Below are the code and all the weights of a small trained network. Each question names an input and a target symbol and asks about switching units off, where a switched-off unit gives its printed mean instead of its output.

import numpy as np


def w(rows, s, z=0):
    codes = np.array(rows[::2]) - 128.0
    scale = np.full(codes.shape[1], s)
    scale[-1] = z or s
    return codes * scale


def norm(h):
    return h / np.sqrt((h * h).mean(-1, keepdims=True) + 1e-5)


def f(y):
    return np.maximum(y, 0)


def softmax(a):
    e = np.exp(a - a.max(-1, keepdims=True))
    return e / e.sum(-1, keepdims=True)


def log_softmax(a):
    a = a - a.max(-1, keepdims=True)
    return a - np.log(np.exp(a).sum(-1, keepdims=True))


def net(x, mask):
    ids = ['αβγδεζθλμξπστφψω'.index(c) for c in x.split()]
    T = len(ids)
    res = E[ids] + P[:T]
    u = 0
    for l in range(3):
        q, k, v = (norm(res) @ M[l].T for M in (Q, K, V))
        z = softmax(np.where(np.tri(T) > 0, q @ k.T / 2**0.5, -1e9)) @ v
        res = res + np.where(mask[u], z, O[l][:, -1]) @ O[l][:, :-1]
        u += 1
        y = f(norm(res) @ A[l][:, :-1].T + A[l][:, -1])
        res = res + np.where(mask[u : u + 8], y, B[l][:, -1]) @ B[l][:, :-1]
        u += 8
    return log_softmax(norm(res)[-1] @ U[:, :-1].T + U[:, -1])


Q, K, V, O, A, B = {}, {}, {}, {}, {}, {}
E = w([
[116,114,96,128,80,109,190,110,115,115],'α',
[112,164,103,117,79,109,136,58,138,110],'β',
[113,173,140,108,140,80,206,119,110,159],'γ',
[191,111,162,125,142,181,116,161,132,91],'δ',
[104,142,140,111,109,86,198,104,113,128],'ε',
[153,122,191,100,100,64,69,195,101,103],'ζ',
[110,176,142,78,128,90,174,79,133,131],'θ',
[168,128,81,134,169,126,98,80,122,83],'λ',
[103,178,26,127,114,120,157,139,112,98],'μ',
[118,99,138,47,140,73,139,171,175,134],'ξ',
[176,96,100,117,165,125,93,63,137,88],'π',
[153,53,102,142,49,126,170,100,151,155],'σ',
[86,89,68,139,176,131,136,151,71,151],'τ',
[134,82,111,169,140,146,120,78,107,191],'φ',
[151,149,79,89,162,182,198,125,161,183],'ψ',
[87,86,1,145,84,159,105,207,176,110],'ω',
],0.029)
P = w([
[147,31,162,199,203,7,167,127,200,6],'0',
[217,41,90,119,143,55,174,111,138,59],'1',
[202,77,102,96,144,81,181,124,123,86],'2',
[186,109,98,78,143,103,181,140,101,94],'3',
[174,110,113,87,133,126,175,142,103,113],'4',
[161,115,123,87,122,139,171,145,101,121],'5',
[150,112,132,96,109,160,160,151,106,131],'6',
[135,112,136,101,91,175,153,154,110,141],'7',
[118,104,140,106,77,189,136,150,112,152],'8',
[105,103,142,112,62,215,126,143,121,159],'9',
[103,110,150,117,55,223,126,146,118,162],'10',
[92,112,148,112,44,237,109,140,121,151],'11',
],0.012)
Q[0] = w([
[203,177,2,185,63,120,125,172,184,140],'0.h0',
[138,105,158,108,118,129,176,32,55,138],'0.h0',
],0.0084)
K[0] = w([
[199,203,18,189,92,189,151,129,201,137],'0.h0',
[58,108,163,85,151,176,176,3,5,145],'0.h0',
],0.0047)
V[0] = w([
[161,143,195,75,79,160,51,176,32,104],'0.h0',
[139,148,146,145,139,254,161,88,116,104],'0.h0',
],0.015)
O[0] = w([
[164,255,103,202,156,138,170,114,125,202,7],'0.h0',
[108,125,198,169,180,82,119,164,197,168,106],'0.h0',
],0.0067,0.012)
A[0] = w([
[92,158,208,84,144,52,94,127,150,128,107],'0.n0',
[93,89,119,139,180,128,95,100,59,144,69],'0.n1',
[50,88,153,133,153,87,156,131,182,127,160],'0.n2',
[164,100,150,96,189,160,112,131,148,131,180],'0.n3',
[135,131,7,161,107,108,224,53,161,186,89],'0.n4',
[121,158,76,114,58,162,187,103,118,183,235],'0.n5',
[145,188,135,150,158,179,84,120,101,131,106],'0.n6',
[135,128,108,149,194,148,69,34,113,127,1],'0.n7',
],0.019,0.0043)
B[0] = w([
[131,42,110,112,112,138,96,89,154,72,169],'0.n0',
[144,8,87,208,108,54,170,197,68,207,189],'0.n1',
[139,177,76,159,150,77,187,156,210,144,220],'0.n2',
[201,101,82,113,193,103,238,192,123,142,254],'0.n3',
[61,70,119,100,123,143,54,114,132,1,208],'0.n4',
[151,133,54,126,128,130,187,76,145,185,249],'0.n5',
[145,133,131,164,103,158,197,157,77,139,144],'0.n6',
[177,99,167,70,79,146,167,28,148,154,164],'0.n7',
],0.014,0.011)
Q[1] = w([
[161,121,98,180,101,153,153,45,82,96],'1.h0',
[36,166,254,147,229,105,121,116,177,164],'1.h0',
],0.029)
K[1] = w([
[146,195,46,44,124,150,123,110,102,173],'1.h0',
[4,66,109,73,218,135,149,128,244,110],'1.h0',
],0.029)
V[1] = w([
[29,122,27,114,222,204,249,75,167,158],'1.h0',
[155,157,6,141,110,209,127,66,139,194],'1.h0',
],0.012)
O[1] = w([
[248,150,20,184,113,149,138,107,132,132,32],'1.h0',
[139,119,74,155,128,111,150,103,90,141,3],'1.h0',
],0.011,0.0054)
A[1] = w([
[136,120,98,154,128,7,58,169,192,95,29],'1.n0',
[76,208,72,123,64,37,124,127,161,143,108],'1.n1',
[102,123,104,154,150,173,50,184,133,73,176],'1.n2',
[211,57,130,138,186,86,92,81,122,38,111],'1.n3',
[80,202,169,122,73,127,188,118,51,82,150],'1.n4',
[99,119,174,210,178,45,153,93,141,68,65],'1.n5',
[159,99,118,159,58,62,131,29,94,63,2],'1.n6',
[156,112,122,41,27,35,95,104,117,122,236],'1.n7',
],0.021,0.004)
B[1] = w([
[121,91,100,80,105,165,70,101,77,53,179],'1.n0',
[163,48,97,110,118,160,192,87,93,127,171],'1.n1',
[140,133,113,133,97,143,198,161,82,161,142],'1.n2',
[79,103,128,119,102,141,124,121,162,33,253],'1.n3',
[102,149,95,152,44,90,198,96,116,117,148],'1.n4',
[77,164,190,100,177,87,62,116,65,181,150],'1.n5',
[157,91,3,103,144,33,141,85,116,174,207],'1.n6',
[196,128,146,165,172,92,189,195,181,150,239],'1.n7',
],0.022,0.017)
Q[2] = w([
[31,77,103,2,49,91,99,211,124,214],'2.h0',
[81,136,201,199,104,161,247,67,226,160],'2.h0',
],0.0092)
K[2] = w([
[57,71,58,100,89,200,100,139,201,251],'2.h0',
[83,145,129,209,156,235,122,68,186,233],'2.h0',
],0.014)
V[2] = w([
[152,219,139,19,171,164,191,55,161,94],'2.h0',
[201,93,216,146,112,16,169,2,131,118],'2.h0',
],0.027)
O[2] = w([
[151,103,108,23,85,69,96,246,81,170,116],'2.h0',
[115,165,151,63,46,248,85,102,58,197,247],'2.h0',
],0.016,0.011)
A[2] = w([
[166,164,87,59,105,114,116,180,142,96,208],'2.n0',
[154,106,100,97,115,55,91,128,123,89,103],'2.n1',
[99,160,72,91,127,248,9,122,107,5,84],'2.n2',
[213,251,103,140,194,91,98,181,170,208,88],'2.n3',
[120,144,130,102,97,163,95,167,99,172,83],'2.n4',
[119,165,118,161,142,112,99,200,56,134,63],'2.n5',
[178,104,95,186,174,168,92,103,113,128,157],'2.n6',
[125,90,94,116,115,157,53,171,53,132,4],'2.n7',
],0.033,0.0047)
B[2] = w([
[128,191,148,143,94,103,134,116,133,155,252],'2.n0',
[127,73,116,133,140,155,108,98,108,132,231],'2.n1',
[144,2,71,118,154,132,105,87,104,132,176],'2.n2',
[107,125,87,166,217,234,89,204,101,124,133],'2.n3',
[143,128,90,148,132,139,101,132,143,78,139],'2.n4',
[124,102,117,118,150,161,104,126,104,138,133],'2.n5',
[147,169,103,122,90,120,109,127,122,159,167],'2.n6',
[138,92,128,107,156,92,161,67,143,91,153],'2.n7',
],0.047,0.028)
U = w([
[62,118,226,146,132,250,128,29,128,214,59],'α',
[65,75,135,114,47,206,131,204,248,116,111],'β',
[90,89,103,184,190,10,195,198,219,55,97],'γ',
[40,104,172,86,192,2,97,181,81,234,166],'δ',
[126,136,150,148,160,115,96,125,143,129,62],'ε',
[99,156,137,87,129,128,82,123,138,100,120],'ζ',
[170,119,182,51,126,153,139,168,163,97,145],'θ',
[185,20,40,124,153,124,154,71,92,94,151],'λ',
[65,165,154,112,105,138,82,116,4,76,140],'μ',
[97,147,121,121,148,126,140,133,125,95,39],'ξ',
[55,131,112,110,119,115,172,152,92,97,2],'π',
[159,110,160,64,125,167,146,166,137,94,54],'σ',
[54,174,164,213,205,117,137,33,193,95,210],'τ',
[155,169,76,154,168,220,128,182,117,252,164],'φ',
[152,200,78,169,12,66,208,108,158,151,140],'ψ',
[127,148,134,126,170,107,109,123,134,116,53],'ω',
],0.0075,0.0032)

Each question gives the input, a string of symbols that net reads in full, and the target symbol t.
The units are the heads (2 rows each of Q, K, V and O) and the neurons (one row each of A and B). Each row of codes is followed by its name. A weight is (code - 128) times the scale printed after its matrix; where a second scale follows, it is the last column's (O, A, B and U).
mask holds one flag per unit, layer by layer, with each layer's heads first. A switched-off unit (its flag False) gives its mean, the last column of its rows in O or B, instead of its output. The means were averaged over made-up inputs and are rounded, as every weight is.
A unit's drop is (log p(t) with every unit on - log p(t) with that unit switched off) / (log p(t) with every unit on - log p(t) with every unit switched off).
The circuit of an input: a set's keep is (log p(t) with only the set's units on - log p(t) with every unit switched off) / (log p(t) with every unit on - log p(t) with every unit switched off). Starting from the 12 units with the biggest drops (on a tie, the unit counted first), units are removed one at a time, each time the one whose removal leaves the highest keep (on an exact tie, the one counted first), for as long as the keep stays at least 0.8.
circuit, biggest first: the units of the circuit, biggest drop first
unit that matters most: the unit with the biggest drop
top k neurons: the k neurons with the biggest drops, biggest first
k most important neurons of layer l: the k neurons of layer l with the biggest drops, biggest first
input ξ ε ξ θ σ δ τ λ λ, target ψ: circuit, biggest first => [2.n2]
input γ δ ψ α σ ε δ ξ δ, target φ: 4 most important neurons of layer 1 => [1.n0, 1.n1, 1.n3, 1.n6]
input σ β γ ψ γ δ π τ δ, target ψ: 2 most important neurons of layer 0 => [0.n4, 0.n3]
input ω ζ τ σ ζ, target ψ: circuit, biggest first => [0.h0, 2.n2]
input ψ θ ζ, target δ: top 2 neurons => [0.n5, 1.n7]
input λ π ψ δ ξ δ λ φ δ, target φ: circuit, biggest first => [0.h0, 0.n4, 2.n3, 1.n3]
input ε δ ξ φ ψ ξ τ ζ δ, target τ: top 2 neurons => [0.n4, 0.n3]
input ψ ζ φ ξ, target α: top 3 neurons => [0.n1, 0.n3, 1.n3]
input ζ σ σ δ λ ξ τ ψ, target δ: top 3 neurons => [0.n5, 1.n7, 1.n3]
input α δ ω γ ε ζ ξ, target ψ: 3 most important neurons of layer 1 => [1.n0, 1.n3, 1.n4]
input σ ε γ γ α ψ ε, target ψ: top 2 neurons => [2.n2, 0.n5]
input λ δ δ, target ψ: 2 most important neurons of layer 0 => [0.n3, 0.n2]
input γ ξ φ φ, target ψ: 3 most important neurons of layer 0 => [0.n4, 0.n0, 0.n7]
input β τ ζ φ ε, target α: unit that matters most => 0.h0
input ζ δ ε ψ μ γ δ ψ θ, target δ: 2 most important neurons of layer 0 => [0.n5, 0.n3]
input ε γ γ, target ψ: top 3 neurons => [1.n7, 2.n2, 2.n0]
input φ δ π ψ δ δ τ π π τ, target ψ: 2 most important neurons of layer 0 => [0.n1, 0.n5]
input λ λ ψ φ ε τ λ ψ θ ψ, target φ: top 4 neurons => [1.n3, 2.n3, 0.n5, 1.n0]
input δ π ξ φ τ μ φ φ ζ γ, target α: top 3 neurons => [0.n4, 0.n1, 0.n0]
input ψ λ λ ξ ψ γ σ σ, target ψ: circuit, biggest first => [2.n2]
input δ θ β π δ ψ μ ψ δ θ ζ σ, target β: 2 most important neurons of layer 2 => [2.n0, 2.n4]
input ζ λ δ δ φ δ λ δ α φ γ θ, target α: top 2 neurons => [0.n5, 0.n1]
input δ δ δ ψ ω ξ ω, target ψ: top 2 neurons => [1.n2, 2.n2]
input λ π ψ ζ ξ λ δ π, target θ: top 2 neurons => [0.n3, 0.n4]
input ψ ψ δ φ ψ ω ω δ τ τ ψ, target φ: 2 most important neurons of layer 0 => [0.n5, 0.n0]
input ξ ε ξ γ ζ τ λ γ ψ ε ε, target δ: 2 most important neurons of layer 0 => [0.n5, 0.n7]
input π ξ τ ζ θ, target τ: 4 most important neurons of layer 1 => [1.n5, 1.n7, 1.n4, 1.n1]
input ω δ ε ζ δ σ φ, target α: top 4 neurons => [0.n3, 0.n4, 0.n1, 0.n7]
input ξ ξ δ δ ξ, target φ: top 3 neurons => [0.n4, 2.n3, 1.n7]
input ε ζ α ξ ψ σ, target δ: top 2 neurons => [0.n5, 1.n7]
